Each row was made from one path, in order. Every step used is in the known rows, and no mark comes twice. Write each row's path.
Known rows:
bere-bobu-gabosu-kedav: [  52   28 -128   -8  -38   43  121 -113   88 -108    7  217   60   39
   -2   43 -150  -54  -11   11  149  -61   41 -113 -110  177    5   -7
  -31  -19  108  -32  -52   14 -195  -48  245  126   84   59  -81  129
  -90  -87  177   68 -234 -182   56  -85  283]
fomi-fovi-kedav-gigago-mirafu: [  23  -21 -224   53   -8  -89  -16 -197   57  -63   66   80   44    8
   48   96  -42  -73   14  -48   25 -262 -197 -199 -138  161  115  -37
 -142  -55   -4 -118  -59  -34 -164 -213   40 -107   71  223   28  324
 -137    9  153  106  168  -80   50  -98   -4]
gabosu-gigago-fovi-kedav: [  -6   11 -164   51   25  -46   69  -96   59  -19   83  125   36  -18
   10   24   72  -12   81 -126   41 -452 -262   -5  -49  104 -103    0
  -24 -265  -52 -142  -59   14 -192  -84  118   61   -9  236 -197   44
   25 -128  116  140  -90 -133  -31  -73   30]
bere-kedav-gabosu-fivi-biti: [  52    6 -120  -15  123   17  -30  -86   87  141  227  169   11   21
   46   37 -151  -74  -49 -104   79   73  -81   36 -202  101   14   10
  -78  -69   91  -55  -81   38 -135  123   77  -25   39  115 -153   -5
   31  -60   -2  110  -90  -94   72   76   72]
fivi-biti-bobu-gabosu-bere-kedav-gigago: [  11    9 -247  -96  -64   13   94   55  100  -51  -16  243   54   40
   54   68  -48   50   10  196   27  130  238  356 -160  239   76  -34
   66   63   71  -55   55  226  -86 -209   17  175  240   96   -8 -141
   44   86  -18  127  127  -44  117  169  219]
bobu-fomi-davir-biti-fivi: [  77  -61   19   66  -39   23  -65 -119  127  168  190   27   43  103
   39  -82 -186  104  -71 -105  232 -126  -50  -75 -138   80  170  -99
  117 -120   47  -44  -26   57 -105   50  194  214  -27 -442  -83   17
  -57  123  241   82    6 -134  -93   49  113]
fivi-biti-davir-fomi-fovi-bobu-bere-kedav-gigago-mirafu: [  11 -129 -235 -150  -31  -95  105  -49  -61  172   72   20   65   59
  137  -49 -127  114  -26  -21  -23 -151  141 -243 -169  173  217  -35
  114  269  153  -96  -71  144  291 -342  -89  380  214  -44  180  114
  -82  173 -140  113  299   -2  -15   10   89]
fivi-gigago-davir-fovi: [ 133  -80  -35   14   84  -72   -3  -90  128  112  -68   84   26   19
   98    9 -103   42  -60   29   90 -200 -161  211 -106   92  -97   -6
   -5 -200  -37   -3  -59  -78  -71   29   71   44  -13 -120   33  120
  -33   56   35  123   41  -69   18  -31  139]
davir-biti-gabosu-fivi-gigago-fovi-bobu-kedav: [   7  -90 -107    5    3  -31   -1  100  105  199  266  106   53   63
  -24 -126  -51  -30   11 -151   87   26  313 -130 -159  141  102   -6
  189  -29  -66  170 -163  -52   65  381   53  206  -27  126 -153  184
   -5  115  103  102   17 -160 -153 -118  -11]
gigago-mirafu-fovi-bobu-kedav-gabosu-bere: [  40 -193 -265  480   75   21  157    8    9  -86  -15  178  111   48
    3 -126 -108  -57    8  -32   96   42  218   32  -16  155   65   44
   41  145  -20 -135 -175  106 -169 -146   86 -167  126  346 -146  221
  128    1   80  120 -144  -85   65   91  139]
gigago-fivi-biti-bobu-bere-kedav-gabosu: [  79 -149   23  134    8  -16   88  114  178  312   40  256   26   37
   86 -107 -157   11  -46   89   24  -51  279  194 -212   89   81   -5
  156   99  174 -107  -83  157   76 -174  105  173  248 -164   12  -67
  -26 -102   -2  206  -30   -6  -10   94  168]
bobu-gabosu-fivi-gigago-mirafu-davir-fomi: [  57  -45 -134 -128 -130   -3  -26  -77  -24  -96  115   90   68  108
  104    6 -119   74  -78 -134   78   -2   95  -56 -184  120   50  -63
 -132 -176 -198   51  -51  -67 -312   19   56   22  208   35  -52  190
   35  167  -43  111 -132  -80  115  -53  153]
kedav-gabosu-biti-davir-fovi-bobu: [  93 -110   11  112   72   36  208  -40   56 -164   63  140   44   81
   23   66 -184   80  -17  -78  131   55  -63 -138 -102  114   21  -30
  156  -13   89  -19 -221  169  217  172  151    4 -168 -117 -235   22
   61   53   95  113   -9 -123  -26   38  156]
gigago-fivi-biti-kedav-gabosu-bere-bobu: [  26  -89    4  -88   -3   77    3   58  213  170  171  181   49   38
   71   -3 -184  -82  -50  112  108  210  227  266 -181   82  122   29
  193  106   89  -65  -52  135  -52   42  160 -159  188   39  -22  -23
   11 -102  -63  132  -13  -19  -20   22  243]
bere-bobu-gabosu-fovi: [  32  -28 -144 -105  -16   45  107  -98   -4 -206    7  214   89   14
   27   49 -176  -18  -20  -80  131 -190  102  -87  -53  154  -64  -46
   53   -7   89   -3  -47   70 -153  -39  211   -7  -74  -37 -150    8
   91  -27  219  126 -163 -119   57  -99  207]
bere-kedav-gabosu-biti: [ 121    3  -81  279   30   14   47 -139  118  -17  153  196   15   22
    4   84 -152    2  -11    9   69  -85 -199   62 -162  162   -2   20
  -26 -159   66 -108 -143   74 -147   25  247  165 -104  152 -132  -49
   22 -122   58  103  -16  -79  107   73   95]
mirafu-davir-biti-fivi-gigago-fovi-bobu-gabosu-bere: [  16 -104 -137 -207 -100   43   86  192   35   30   67  101   96  121
   17  -75  -53  138   46   48  120  -93  204  123  -73  180  114  -15
  243  -23 -138  -17  -18  152  -56  107   39  198   -8  102 -160  -79
   91  122   23  136  -96 -154  -41   15  137]
fivi-biti-kedav-gigago-mirafu-davir-fomi-fovi-bobu: [ -22 -119 -202 -197  -16  -12  136 -113   22   30  122   -3  103   77
  113   51  -53   55  -17 -174  116  205  154 -168 -221   97  108  -63
   15  165  -43  -28  -97  143   37   72    9  -93  173   60  131  223
 -148  189 -139   82  322   12   33  -80   66]
kedav-gigago-mirafu-fomi-davir-fovi-bobu: [  57 -114  -47  -23  -35  -30   65 -241   24 -204  242  -37   53  170
  136   -5  -81   63    0 -171  150  122 -100  -71  -47  141    0    3
  -89   73  -32  -71 -115   45 -319 -158   56 -205    5   30  119  328
  130  158  146   94  130 -181   -3   62  136]
kedav-gigago-fivi-biti-gabosu-bere-bobu-fomi-davir: [  54 -119  129  -65 -120   10  -28   76  113   41  115   92   31  114
  133  -71 -309  122  -63   71   13  437  348   32 -230  103  241  -40
  275   90  165  101  109  185   91  -17   96 -125  173 -190   62   76
  145  144    0   64  109    0 -141   74  244]
fivi-biti-davir-fomi: [  11  -67  -91   44   70  -32   51  -95   38  128   44  119   89  -28
   79  -49 -155   56  -60  -54  205 -280  -89  -19 -185  116  -54 -129
  -66  -94   99  -72  -21   74   37  -52  126  202   99 -361   -2  -80
  -60  115   13  119   72  -58  -18  -19  203]
gabosu-gigago-mirafu-davir: [  90 -127 -120   36  -18   -2  287 -175   59 -202  114   66   64   98
   79   16 -120   52   -3 -107   47  -37 -150   -7  -86  150   29  -25
 -260 -105  -48 -136    2   30 -401  -50   86 -229   15   27   51  165
   33    8   28  158 -192  -60  153 -114  176]
gabosu-fivi-gigago-davir-biti-bobu: [ 175  -57   11 -221  -51  -37    5   57  214  113  231  124   23   42
   46  -37 -122   42  -71   77   78   -9   34  283 -197   59   62  -72
   25 -111   20   27   65 -106 -133  243  -13  108  -60 -314  -45   43
  -61  195   44   88  134  -76  -61 -129  138]
mirafu-fomi-fovi-davir-biti-gabosu-fivi: [  29   80 -263 -110  104  -48  -82  -85   -8  -77  259  112    9   25
   59 -105  -84  -51   11 -135  165  200  -38 -253 -208   90   78 -143
  -90   28  -35   60 -135   58   67  292   16 -346 -182 -201 -224  206
   18  143  108   79   20 -167  -98  -23   26]
fovi-bobu-bere-kedav-gabosu-biti-davir-fomi: [  90  -37  -66   92  -65    6  138   19   18  -10   90  141   51   54
   59  -66 -164  119  -14    6    9 -165  -53 -112 -143  152   61   21
  322   31  123 -111 -183  147  198 -166  168  599    1 -114 -174  -93
   39   42  -89   93   37  -70  -25   81  137]
gabosu-fovi-bobu-fomi-kedav-gigago-mirafu-davir-biti: [ 129 -168 -124  117  -85   44  140  -71   27 -103  162   76   73   91
   67   66   22   73  -31 -301  133  269  242 -362  -98  176   43  -29
  200  127  -84 -168  -46  169 -141  134   -7  111  -92 -235  -18  181
   56  295  118   76  223  -41   45 -134   25]
fomi-fovi-bobu-bere: [ -36 -142  -63  -59  144  -74  164  -50   85  120 -170   97   89   18
    8 -124 -118 -113   10  -40   10 -372  -56 -128  -61  187  -97  -45
   99  135  211 -125  -41   23   52 -103  109  114   37  -19 -109  280
  -82    5  178  132 -140  -63  -53 -132   68]
bere-kedav-gigago-davir: [ 156   15  -84   22  -10  -74    6 -120  145  -41  157   68   37   51
  115   41 -167   79  -30  159  -14 -216 -423  169 -174  195  -13   62
  -61 -176   83 -113   17  -39 -273 -108  175  121  -52 -109  101   93
  -65  -16   30  109  136 -109  104  -35  151]
gabosu-bere-bobu-fomi-fovi-kedav-gigago-fivi-biti-davir: [  17  -75 -155 -197  -62  -23 -117   61   18  124  -42  183   27   36
  122   20 -178   70  -15   58  -61   47  168 -131 -201   72  214  -50
  351  161  196  -92   76  221  411 -230  -20  -99  160 -161    1   51
  108  126  -22   59  228  -17 -188  -50  261]
bobu-gabosu-fovi-kedav-gigago: [  14  109 -278  -20  -65   18   -5  -76   -5 -253  -60  253   76  -18
   53  142   36   28   41 -111   47 -232 -140 -166  -69  215  -59  -38
   76 -183  -70   -8  -87   96 -223 -138  194  131   51   87 -211   83
   46   63  204  116   44 -121   87   -5   12]
kedav-gabosu-gigago-davir-fovi-bobu-fomi: [ 162 -123  161   20   91   -1  232   19  154  -67  -44   63   14  109
  110   11  -67  101  -50 -141   -5  169   20 -116  -66  -42  -95   19
  220 -102  -25   10 -132  102  128   41  122  -93   -8 -225 -307  152
  112   36  122   71 -109  -95  -39   72  189]
kedav-gabosu-gigago-fivi-biti-davir-fovi-bobu: [  66 -182   91 -126  100   36  203  124   97   67   21  128   43  122
  103   22  -85  111  -30  -63   61  178    7 -160 -128   22   81  -21
   71   -5   97   -6 -148  236  281   91   81 -244   40 -221 -107   47
   60   29   53  161 -108  -91  -73    2  226]
kedav-gabosu-fivi-gigago-davir-fomi-mirafu: [ 169  -35  192    0  -59  -59 -156  -20  150   58  273    3   30   65
   95    1 -127  -21 -128  -89   32   29  -51   94 -167   32   44    8
   10 -275  -68   25  -14  -84 -131  221  143   35   58  -67 -137  255
 -102   35   -2   26    5  -64    5  -49    6]
davir-fovi-bobu-bere-kedav-gigago-mirafu-biti-gabosu: [  39  -94 -193   72  -68   -2  224  -32  -69 -122  233   84   41   82
  101  -81  -25   27   13  -82   16   44  338  -81  -80  206  285   41
   88  250  -53   43 -199   39   29 -129  -62  107  137  186  133  260
  102   19   28  165   -7  -89   51   76  -22]
gabosu-fovi-bobu-kedav-gigago-fivi-biti: [ -15 -180 -159   23   81   22   -7   36   94  183  -14  196  115   44
   72  -32  -62   46   -3 -161   30  108  152 -127 -119  183    4  -54
   80   56   64   23  -74  100  -65   75  285   67   83   -9   31  168
   40  190  169  122  110  -84  -41 -145  112]
davir-fovi-bobu-fomi-mirafu-biti-gabosu-bere: [   3 -151   31  253   72   71  137   -7  -38 -110   85   87   72   41
   14 -106   14 -111  -35 -291  136  318  560  -19  -49  121   89  -62
  209  192  -24   46  -46  171  231  218   23  -88   54    0 -197  345
  194   46  202   60 -174  -85  -65   60   25]
fomi-mirafu-davir-fovi-kedav-gigago-fivi: [  54  -94  -15   75   56  -17 -151  -32   42  -75  200   78   45  100
  130   86  -40   -4  -13 -221   82    3 -137 -113 -126  142  185   20
   19 -180 -124 -173  -64   99 -112  134  127 -308  -38  -66   85  275
  -67  -40  146  112  -46 -123   31 -106   33]
gabosu-kedav-gigago-fivi-biti-bobu-fomi-fovi-davir: [  41  -95 -125  117    8  -39   30  -38  163  205 -150  211   13   51
   50  -21  -56   80  -28   48   47  444  237 -104 -248   49   81 -149
   34  107  153   21  -23  194  339   11  124 -118  203 -252  -27  237
 -116  202   70   46  148  -31 -133  -67  193]
biti-gabosu-kedav-gigago-davir-fomi-mirafu: [ 146   31  -12  138 -115  -55  -13  -81  122 -132  236   14   38   39
  117   15  -38   70  -66  -71   89  146   37 -105 -198  150  193  -40
  -11 -195  -81   50   -5   20  -26  208  212  191  105 -141    6  369
 -335   76   56   22  152  -96   50  -42    1]
fovi-kedav-gabosu-biti-davir-fomi: [  93   73 -115  217  -76   13  -17  -60   15 -129   98  198   40  -28
   39   58 -104   83   -7  -82  118 -200 -224 -149 -191   74   44  -59
  167 -241  -23  -75 -183  107   79  -42  204  326  -26  -97 -277 -106
  -10   43   -4   68  145  -95  -37   61   98]
fivi-biti-bobu-fomi-mirafu-davir: [  84 -211  151  271   71   12  232  -66   94   72   54  151   82   51
   37  -26 -199   11  -68 -274  165  242  467   11 -198   82  -72 -120
   69  114  152  -61   77  221   26  113  108  -84  109 -336   -7   94
   36   37   99   84    5   -5  -13  -34  180]
fomi-fovi-bobu-kedav: [ -41 -128 -210  103  152  -47   65 -112   79  110 -162  117  106   36
  -32  -89 -104 -136    6 -103   60 -134  -60 -153 -114  166  -70  -24
   35   71  167  -68 -126   39   49   46  193   27   -9   77  -94  307
 -104   46  214   92  -43 -133  -51 -167  136]
fovi-kedav-gigago-mirafu: [  57  -12  -91  146  -28  -45   41 -166  114 -107  179   95   57   18
   47   80  -67  -41    7  -37   62 -261 -233 -118 -131  198   55  -10
 -158 -119  -45 -110  -44 -116 -440 -280  139   39   93  151   37  251
  -75  -16  168  112   89 -121   88  -79   58]
bere-bobu-fomi-davir-biti-gabosu-fivi-gigago-mirafu: [ 156  -87  134  -85 -181    9    5  -62   77   37  411    9   -5  137
   55  -46 -305   51 -111 -137  114  377  400 -218 -228   37  314  -31
  134   72   49  206   -8  -63  -55  130  -61   47    6 -152   37  199
   97  164   37   27   74  -62 -130  -46  130]
gigago-fovi-davir-fomi: [ -28  -43  -67  255  112  -93  -33 -128   54   45  121   28   74  -26
   23 -129 -113    1   -6  -21  201 -317 -236   64 -109   98 -149  -74
 -109 -228  -56 -102 -110  -40 -133    3  205   94  -96  -94 -175   -4
   -3    2   73  108  -89 -134  -48  -54  104]
davir-fovi-kedav-gigago-mirafu-biti: [  33  -14 -256  177  -33   -4    3 -181  -39 -138  225  134   42   -5
   79   61   51  -41   22 -168  131 -159  -10   -1  -50  134  177  -24
 -153  -52 -184  -76 -155  -47 -251  -88    2 -127   96  224   79  186
  100   29  137  116   64 -122   58   21  -18]

Write each row's path:
[  54  -61   75   24   34   -7  -50  -52   35   55  336   62   55   43
   80   12 -185  -21 -111 -226  161   83  106 -130 -184   74  130  -85
  -23  -88   69  -27  -52  128   90  257   94  -41   96 -233 -161   88
  -74   53    9   69  -15  -71  -10   24   40]
kedav-gabosu-fivi-biti-davir-fomi-mirafu
[   0  -65   35  138  -42  -73 -134  -86   58  154  223  -71   63   60
  -16  -92  -56   46  -37  -31  184 -256  -70   42 -106   89   65  -55
  -32 -214  -91   -4  -79  -49  -55  -43  247  156  -32   51  -66  140
 -164  -30   72   78  -44 -146  -89 -112   11]
biti-fivi-gigago-fovi-davir-fomi-mirafu
[   6  -65 -409 -110 -181  -14   40 -117 -140 -191  167   29   85   73
   92  -58   12   24    1   92  -12  -18  -16  113 -105  177  270    3
   -1  211   41 -169  -17  155  182 -184 -152   96   60  149  115  193
  115  216 -107   75  192  -56    9  -24  118]
gabosu-bere-kedav-gigago-mirafu-biti-davir-fomi-fovi-bobu
[ 123  -30 -252  107  -35  -46   88 -106   46  -70  276  128   11   93
   75  -58 -132  -23   33  -82   85  385  194 -249  -60   27  268    4
  -43  160  -65  -52 -272  148  -43  -79   61 -335  -79  101    5   41
  127   27   12   33   53 -139  -51   15  208]
bere-bobu-kedav-gabosu-gigago-mirafu-fomi-fovi-davir-biti
[  98  -24 -378  303   72  -33  -16  -33  -14  -92  297  112   46   17
   55  -24  -73   62   30  188  138   45 -148  149  -54  237  262   15
 -197   47  -99 -226  -49   74 -282 -209  -65 -103 -127  147  116  -34
  123   69  -49   78   49  -61  133  104   78]
gabosu-bere-kedav-gigago-mirafu-fovi-davir-biti
[  32 -164  -70   50  169   -3  141  -46  -41   11   98   36   66  101
   72  -63 -110  -59  -11 -279   73    1   86  -72  -46  209   57   84
  185  158   70 -211  -94  148   21   26   28  147  -84    3   39  198
   18  -73   24  120 -209 -104   64  -34   61]
fomi-mirafu-davir-fovi-bobu-bere-kedav
[  92 -144  -28   30  -35   93  366 -121   98 -190  100   47   27  184
  105   74    2   65  -30 -287   73  428  252 -176  -79   -2   45   52
  213   82 -154  -12 -253  198   42   52   19 -248  135  -37 -172  248
   98   20  -31  124 -103  -50   60   61  153]
biti-kedav-gabosu-gigago-mirafu-davir-fovi-bobu-fomi
[ 137  -26  -14   27 -190  -18  -39 -242   70  -96  277   64    7  149
  106  -25 -148    5  -53 -114   70  179  -93   61 -133   82  -23   27
 -123  -77  -21   18  -94  -22 -422  -62   36 -215  139  155  -19  312
  182   99   -4   94   11 -118   -3   90   78]
kedav-gabosu-fivi-gigago-mirafu-fomi-davir
[  77  -14  -64  270  182  -10  -24   52  -45  -95  395   89   55   12
  -20  -75 -156  -25  -24 -163  243  168   64 -273 -155  131  220  -98
 -143  -27  -10   45  -93   66  -33  407   79 -382 -237 -142 -178  204
  -36  -18  153   61 -167 -124  -25  -49  -74]
fomi-mirafu-fovi-davir-biti-gabosu-fivi
[  32  -75 -165 -280 -137   25   55 -103   45  -61  154    9   53  143
   70   23  -23  -47  -63 -161   40  291   95 -106 -214    4   94   28
  124   60 -108   33 -186   39   79  197  -73 -184  129  195 -121  382
  -90  152 -182   77   69  -19   -3 -112   32]
biti-kedav-gabosu-fivi-gigago-mirafu-davir-fomi-fovi-bobu
[  88   27  -28  -60 -171    4 -178 -138  203   82  402   76   44  142
  167   -6  -25   92   -3   18  179   -5 -237  128 -164  162  106   -7
   25 -111  -50  -96  -88  112 -339   86  211  -97   78 -355  205  149
  -23   91   97  116  262 -124  -63   21  107]
mirafu-fomi-davir-biti-kedav-gigago-fivi
[ 136  -81    4   -5   88  -36   36  -68  108   12   62   28   22  108
  132   26  -98  115  -50  -54    0   22 -114  -43 -138   87  -54   59
  214  -21   31  -55  -73   16   72 -107  100  153  -55 -224  -41  178
   58   78  101   60  123 -133   -4   24  194]
bere-kedav-gigago-davir-fovi-bobu-fomi
[ -44  -44 -210 -196   13 -101  -20  -61   60   88   -4   43   63   56
   84  -75    7  -30    6   35  -51 -379 -142  -65  -87  181   57   15
  161   56   80 -187  -63   31  114 -266   50  326   66   27   16  174
 -138   75   48   79   45  -46  -13  -63   48]
davir-fomi-fovi-bobu-bere-kedav-gigago
[  97   67 -291 -187 -109  -48 -264  -20  -15  172  -75   74   11  -23
   47   32  -14  184  -14  -52   24 -300 -183  -72 -238  -15  162 -112
  211 -257 -106   48  -79  -43  201  -60  186  405   -4  120 -153   41
 -212  160  -61   37  378  -73 -115  -62   13]
gabosu-biti-fivi-gigago-davir-fomi-fovi-kedav
[ 203  -45    9  -79 -130    8  112  120  111  162   24  104   16  100
   39  -45 -192  213  -15  125 -106  -63  -41   37 -175  120  122   76
  390    8   97   61 -129   12   36 -190  252  584   27  150 -121    8
  -26    2 -115   99  121  -91  -34   59   87]
fovi-bobu-bere-kedav-gabosu-biti-fivi-gigago-davir
[ -25  -13  -58  205 -172  -30  -67 -197   51    0  464   15   88   27
   68    9  103  -30    5 -143  180 -308  125  241  -50  156   94  -13
  -23 -135 -156  -79 -110   76 -142  245  181   -5  155   89   87  179
  -63  -82   61   97  136  -64   -9  -41 -123]
davir-fomi-mirafu-biti-kedav-gigago-fovi
[  10 -167 -172 -192    9  -31  211 -107  -25 -156   15  -23   88  106
   78  -33  -19   29   -5 -192   31    9  -68 -212 -109   43   54  -63
 -133    2  -50 -134  -31   78  -29  -13    5 -177  -35   71  -39  264
  -50  138    6   88  -82  -46   37 -182  151]
gabosu-gigago-mirafu-davir-fomi-fovi-bobu
[ -49  -67 -278 -341   15   52   39  -32 -111   40   95   44   96   85
   90   33  -93   46  -47 -342  136  338  350 -323 -277   52  110 -110
   53  170  -70  107 -144  158   93  254    3  -69  254   92 -149  234
  -72  193 -139  101  130  -63   32  -31   81]
gigago-mirafu-davir-fomi-fovi-bobu-gabosu-fivi-biti-kedav
